Below is a small trained network, with its code and all its weights. Each question gives an input and a target symbol and asks what happens when units are switched off, that is, made to give their printed mean instead of their output.

import numpy as np


def w(rows, s, z=0):
    codes = np.array(rows[::2]) - 128.0
    scale = np.full(codes.shape[1], s)
    scale[-1] = z or s
    return codes * scale


def f(y):
    return y / 2 * (1 + np.tanh(0.7978845608 * (y + 0.044715 * y**3)))


def softmax(a):
    e = np.exp(a - a.max(-1, keepdims=True))
    return e / e.sum(-1, keepdims=True)


def log_softmax(a):
    a = a - a.max(-1, keepdims=True)
    return a - np.log(np.exp(a).sum(-1, keepdims=True))


def net(x, mask):
    ids = ['αβγδεζηθλμξψω'.index(c) for c in x.split()]
    T = len(ids)
    res = E[ids] + P[:T]
    q, k, v = (res @ M[0].T for M in (Q, K, V))
    z = softmax(np.where(np.tri(T) > 0, q @ k.T / 2**0.5, -1e9)) @ v
    res = res + np.where(mask[0], z, O[0][:, -1]) @ O[0][:, :-1]
    y = f(res @ A[0][:, :-1].T + A[0][:, -1])
    res = res + np.where(mask[1:13], y, B[0][:, -1]) @ B[0][:, :-1]
    return log_softmax(res[-1] @ U[:, :-1].T + U[:, -1])


Q, K, V, O, A, B = {}, {}, {}, {}, {}, {}
E = w([
[169,15,83,79,168,53,158],'α',
[188,123,122,111,96,77,63],'β',
[118,160,151,206,117,154,152],'γ',
[86,201,224,121,123,161,178],'δ',
[127,147,19,49,102,201,92],'ε',
[186,130,5,168,163,108,124],'ζ',
[29,161,138,122,182,174,63],'η',
[59,101,63,176,152,49,159],'θ',
[33,192,105,151,129,126,151],'λ',
[151,41,156,92,120,96,200],'μ',
[128,61,163,136,40,146,243],'ξ',
[163,151,150,146,132,143,168],'ψ',
[55,157,189,52,108,152,30],'ω',
],0.018)
P = w([
[149,3,167,240,240,237,31],'0',
[114,113,42,185,142,114,129],'1',
[117,126,33,186,117,117,132],'2',
[116,127,37,163,110,102,138],'3',
[127,124,27,136,98,87,149],'4',
[92,145,36,168,61,108,170],'5',
[113,132,14,139,76,72,153],'6',
],0.0061)
Q[0] = w([
[83,2,122,148,111,96,245],'head 0',
[144,228,194,105,116,162,26],'head 0',
],0.0074)
K[0] = w([
[176,2,229,243,180,184,71],'head 0',
[100,227,146,38,100,48,187],'head 0',
],0.0064)
V[0] = w([
[23,135,96,174,196,113,76],'head 0',
[180,143,173,195,18,254,77],'head 0',
],0.0065)
O[0] = w([
[54,178,114,123,171,65,143,254],'head 0',
[167,184,34,5,147,119,119,146],'head 0',
],0.017,0.0039)
A[0] = w([
[100,68,132,169,86,102,193,188],'neuron 0',
[164,153,163,195,169,100,154,151],'neuron 1',
[115,135,157,94,160,67,212,48],'neuron 2',
[150,90,107,254,133,119,103,207],'neuron 3',
[236,208,65,170,164,143,166,87],'neuron 4',
[187,146,188,188,107,120,159,201],'neuron 5',
[138,22,99,102,99,136,195,122],'neuron 6',
[135,96,139,117,148,43,18,150],'neuron 7',
[71,201,101,196,121,110,142,177],'neuron 8',
[105,139,93,155,198,190,116,61],'neuron 9',
[132,158,73,154,72,198,43,252],'neuron 10',
[62,121,102,107,114,164,68,178],'neuron 11',
],0.0096,0.0034)
B[0] = w([
[190,59,147,173,153,101,107,221],'neuron 0',
[66,112,160,81,106,186,141,161],'neuron 1',
[102,105,140,109,157,160,188,194],'neuron 2',
[144,139,117,91,103,186,135,213],'neuron 3',
[84,148,240,80,101,174,141,179],'neuron 4',
[132,114,85,70,123,206,119,168],'neuron 5',
[115,130,149,91,151,92,11,212],'neuron 6',
[133,158,178,158,64,154,178,164],'neuron 7',
[201,149,139,94,149,133,112,250],'neuron 8',
[115,104,110,196,141,135,126,160],'neuron 9',
[120,134,98,162,126,91,169,161],'neuron 10',
[100,98,115,136,104,102,83,174],'neuron 11',
],0.011)
U = w([
[117,168,143,87,145,221,131,118],'α',
[197,166,156,126,92,118,124,244],'β',
[147,131,124,159,154,109,172,177],'γ',
[146,96,146,176,132,70,135,137],'δ',
[110,94,45,120,122,138,136,109],'ε',
[141,118,124,137,131,106,110,104],'ζ',
[93,111,137,184,166,122,104,199],'η',
[129,110,186,177,146,134,149,74],'θ',
[165,137,118,116,135,103,97,71],'λ',
[93,93,143,162,106,146,112,136],'μ',
[247,143,120,171,166,115,61,85],'ξ',
[153,128,109,115,133,111,107,58],'ψ',
[116,168,161,103,72,120,45,2],'ω',
],0.012,0.0068)

Each question gives the input, a string of symbols that net reads in full, and the target symbol t.
The units are the heads (2 rows each of Q, K, V and O) and the neurons (one row each of A and B). Each row of codes is followed by its name. A weight is (code - 128) times the scale printed after its matrix; where a second scale follows, it is the last column's (O, A, B and U).
mask holds one flag per unit, heads first, then neurons. A switched-off unit (its flag False) gives its mean, the last column of its rows in O or B, instead of its output. The means were averaged over made-up inputs and are rounded, as every weight is.
A unit's drop is (log p(t) with every unit on - log p(t) with that unit switched off) / (log p(t) with every unit on - log p(t) with every unit switched off).
The circuit of an input: a set's keep is (log p(t) with only the set's units on - log p(t) with every unit switched off) / (log p(t) with every unit on - log p(t) with every unit switched off). Starting from the 12 units with the biggest drops (on a tie, the unit counted first), units are removed one at a time, each time the one whose removal leaves the highest keep (on an exact tie, the one counted first), for as long as the keep stays at least 0.8.
circuit, biggest first: the units of the circuit, biggest drop first
unit that matters most: the unit with the biggest drop
top k neurons: the k neurons with the biggest drops, biggest first
drop when u is switched off: that unit's drop, to one decimal
input ω γ μ γ μ ζ, target α: unit that matters most -> neuron 4
input μ ζ β μ ζ γ, target α: top 3 neurons -> (neuron 5; neuron 3; neuron 1)
input μ μ λ, target ξ: circuit, biggest first -> (neuron 8; neuron 4)
input λ ψ μ ε ε, target ε: top 2 neurons -> (neuron 10; neuron 8)
input γ μ ε μ μ, target α: top 3 neurons -> (neuron 4; neuron 2; neuron 0)
input ξ ζ β μ δ θ, target ω: circuit, biggest first -> (head 0; neuron 4; neuron 6; neuron 2)
input θ λ γ η μ, target θ: top 3 neurons -> (neuron 0; neuron 2; neuron 1)
input γ ω γ η ψ, target α: circuit, biggest first -> (neuron 4; head 0)
input ω ζ β μ η γ ζ, target β: top 4 neurons -> (neuron 2; neuron 5; neuron 4; neuron 8)
input α γ ξ, target μ: top 2 neurons -> (neuron 0; neuron 1)
input ε λ β γ, target α: top 4 neurons -> (neuron 0; neuron 4; neuron 6; neuron 11)
input μ γ μ ψ, target α: top 3 neurons -> (neuron 5; neuron 4; neuron 0)
input η η β μ, target γ: top 2 neurons -> (neuron 2; neuron 6)
input γ ζ η η θ, target α: top 3 neurons -> (neuron 4; neuron 0; neuron 2)
input δ θ ζ, target α: unit that matters most -> neuron 3
input γ η ζ γ α, target α: top 2 neurons -> (neuron 4; neuron 2)
input δ μ μ η, target η: drop when neuron 3 is switched off -> 0.0
input ξ η λ μ μ, target ω: drop when head 0 is switched off -> 1.4
input θ μ η θ ξ, target θ: drop when neuron 0 is switched off -> 1.7
input μ ξ ζ β, target β: unit that matters most -> neuron 7
